Below are the code and all the weights of a small trained network. Each question names an input and a target symbol and asks about switching units off, where a switched-off unit gives its printed mean instead of its output.

import numpy as np


def w(rows, s, z=0):
    codes = np.array(rows[::2]) - 128.0
    scale = np.full(codes.shape[1], s)
    scale[-1] = z or s
    return codes * scale


def norm(h):
    return h / np.sqrt((h * h).mean(-1, keepdims=True) + 1e-5)


def f(y):
    return np.maximum(y, 0)


def softmax(a):
    e = np.exp(a - a.max(-1, keepdims=True))
    return e / e.sum(-1, keepdims=True)


def log_softmax(a):
    a = a - a.max(-1, keepdims=True)
    return a - np.log(np.exp(a).sum(-1, keepdims=True))


def net(x, mask):
    ids = ['γδεηθλμξπτφψ'.index(c) for c in x.split()]
    T = len(ids)
    res = E[ids] + P[:T]
    r = norm(res)
    for j in range(3):
        rows = slice(4 * j, 4 * j + 4)
        q, k, v = (r @ M[0][rows].T for M in (Q, K, V))
        z = softmax(np.where(np.tri(T) > 0, q @ k.T / 4**0.5, -1e9)) @ v
        o = O[0][rows]
        res = res + np.where(mask[j], z, o[:, -1]) @ o[:, :-1]
    y = f(norm(res) @ A[0][:, :-1].T + A[0][:, -1])
    res = res + np.where(mask[3:7], y, B[0][:, -1]) @ B[0][:, :-1]
    return log_softmax(norm(res)[-1] @ U[:, :-1].T + U[:, -1])


Q, K, V, O, A, B = {}, {}, {}, {}, {}, {}
E = w([
[80,102,116],'γ',
[83,140,153],'δ',
[82,103,118],'ε',
[101,99,133],'η',
[107,164,115],'θ',
[104,105,103],'λ',
[143,250,91],'μ',
[100,97,137],'ξ',
[160,227,32],'π',
[103,61,157],'τ',
[83,166,114],'φ',
[182,88,123],'ψ',
],0.019)
P = w([
[42,37,1],'0',
[69,67,29],'1',
[80,88,55],'2',
[68,130,89],'3',
[72,142,111],'4',
[80,154,129],'5',
[85,162,148],'6',
[111,166,187],'7',
[87,176,184],'8',
[64,185,212],'9',
],0.0088)
Q[0] = w([
[111,14,130],'head 1',
[153,227,82],'head 1',
[95,183,142],'head 1',
[48,6,156],'head 1',
[121,87,26],'head 2',
[162,106,158],'head 2',
[140,98,167],'head 2',
[113,179,97],'head 2',
[76,155,117],'head 3',
[21,64,89],'head 3',
[212,201,100],'head 3',
[55,163,112],'head 3',
],0.012)
K[0] = w([
[201,85,211],'head 1',
[64,92,62],'head 1',
[81,164,155],'head 1',
[190,143,213],'head 1',
[197,126,181],'head 2',
[80,146,121],'head 2',
[22,122,131],'head 2',
[173,89,97],'head 2',
[100,109,173],'head 3',
[41,115,37],'head 3',
[191,101,250],'head 3',
[62,148,165],'head 3',
],0.011)
V[0] = w([
[61,108,170],'head 1',
[228,36,125],'head 1',
[183,91,170],'head 1',
[189,117,176],'head 1',
[138,62,169],'head 2',
[169,45,174],'head 2',
[176,19,177],'head 2',
[183,160,3],'head 2',
[139,163,121],'head 3',
[244,74,137],'head 3',
[84,167,158],'head 3',
[125,87,166],'head 3',
],0.011)
O[0] = w([
[153,18,142,143],'head 1',
[57,194,62,227],'head 1',
[63,158,62,92],'head 1',
[64,190,64,34],'head 1',
[29,131,189,135],'head 2',
[29,172,169,109],'head 2',
[1,202,173,134],'head 2',
[223,223,144,254],'head 2',
[68,99,151,78],'head 3',
[29,197,69,4],'head 3',
[167,76,181,94],'head 3',
[211,121,152,121],'head 3',
],0.0091,0.004)
A[0] = w([
[181,209,173,2],'neuron 1',
[236,162,172,162],'neuron 2',
[105,255,56,182],'neuron 3',
[138,103,60,241],'neuron 4',
],0.0098,0.0078)
B[0] = w([
[56,183,2,131],'neuron 1',
[91,255,174,207],'neuron 2',
[44,177,102,254],'neuron 3',
[40,220,147,225],'neuron 4',
],0.0092,0.0089)
U = w([
[82,1,120,130],'γ',
[113,162,247,22],'δ',
[160,109,123,48],'ε',
[138,116,108,2],'η',
[172,121,169,107],'θ',
[236,219,91,136],'λ',
[71,42,127,115],'μ',
[172,78,115,108],'ξ',
[113,50,126,27],'π',
[28,228,20,248],'τ',
[113,43,144,98],'φ',
[250,178,122,76],'ψ',
],0.0099,0.0068)

Each question gives the input, a string of symbols that net reads in full, and the target symbol t.
The units are the heads (4 rows each of Q, K, V and O) and the neurons (one row each of A and B). Each row of codes is followed by its name. A weight is (code - 128) times the scale printed after its matrix; where a second scale follows, it is the last column's (O, A, B and U).
mask holds one flag per unit, heads first, then neurons. A switched-off unit (its flag False) gives its mean, the last column of its rows in O or B, instead of its output. The means were averaged over made-up inputs and are rounded, as every weight is.
A unit's drop is (log p(t) with every unit on - log p(t) with that unit switched off) / (log p(t) with every unit on - log p(t) with every unit switched off).
The circuit of an input: a set's keep is (log p(t) with only the set's units on - log p(t) with every unit switched off) / (log p(t) with every unit on - log p(t) with every unit switched off). Starting from all 7 units, units are removed one at a time, each time the one whose removal leaves the highest keep (on an exact tie, the one counted first), for as long as the keep stays at least 0.8.
circuit, biggest first: the units of the circuit, biggest drop first
top k neurons: the k neurons with the biggest drops, biggest first
heads that matter: for each layer, one digit per head in row order, 1 if its drop is at least 0.15 and else 0, layers parted by /
drop of u: that unit's drop, to one decimal
input ψ φ ξ ψ ψ θ, target δ: heads that matter => 110
input ψ φ γ π μ, target λ: circuit, biggest first => (head 1)
input η η π δ γ τ, target γ: heads that matter => 010
input θ ψ π π η, target λ: heads that matter => 011
input ξ δ μ π, target λ: heads that matter => 000
input ψ γ τ ψ η ξ θ ψ φ, target δ: heads that matter => 010
input η λ ψ ψ τ ψ δ, target δ: circuit, biggest first => (head 1; neuron 3)
input ε ψ θ λ ε, target δ: circuit, biggest first => (head 3; neuron 3)
input η ψ ψ η η ε λ λ, target δ: heads that matter => 011
input ψ ψ ξ λ ε λ γ, target δ: heads that matter => 001
input γ ψ η η π ξ, target δ: top 2 neurons => (neuron 3; neuron 2)
input ψ γ ψ δ θ λ, target δ: top 2 neurons => (neuron 3; neuron 4)
input ψ θ ψ ε δ τ, target γ: top 2 neurons => (neuron 2; neuron 3)
input η π λ, target λ: circuit, biggest first => (head 2)
input φ θ γ ξ ψ ψ ψ ψ, target τ: drop of head 2 => 0.0
input ψ η ξ ψ δ, target δ: drop of head 3 => 0.1
input γ π μ γ, target λ: drop of head 2 => 0.4
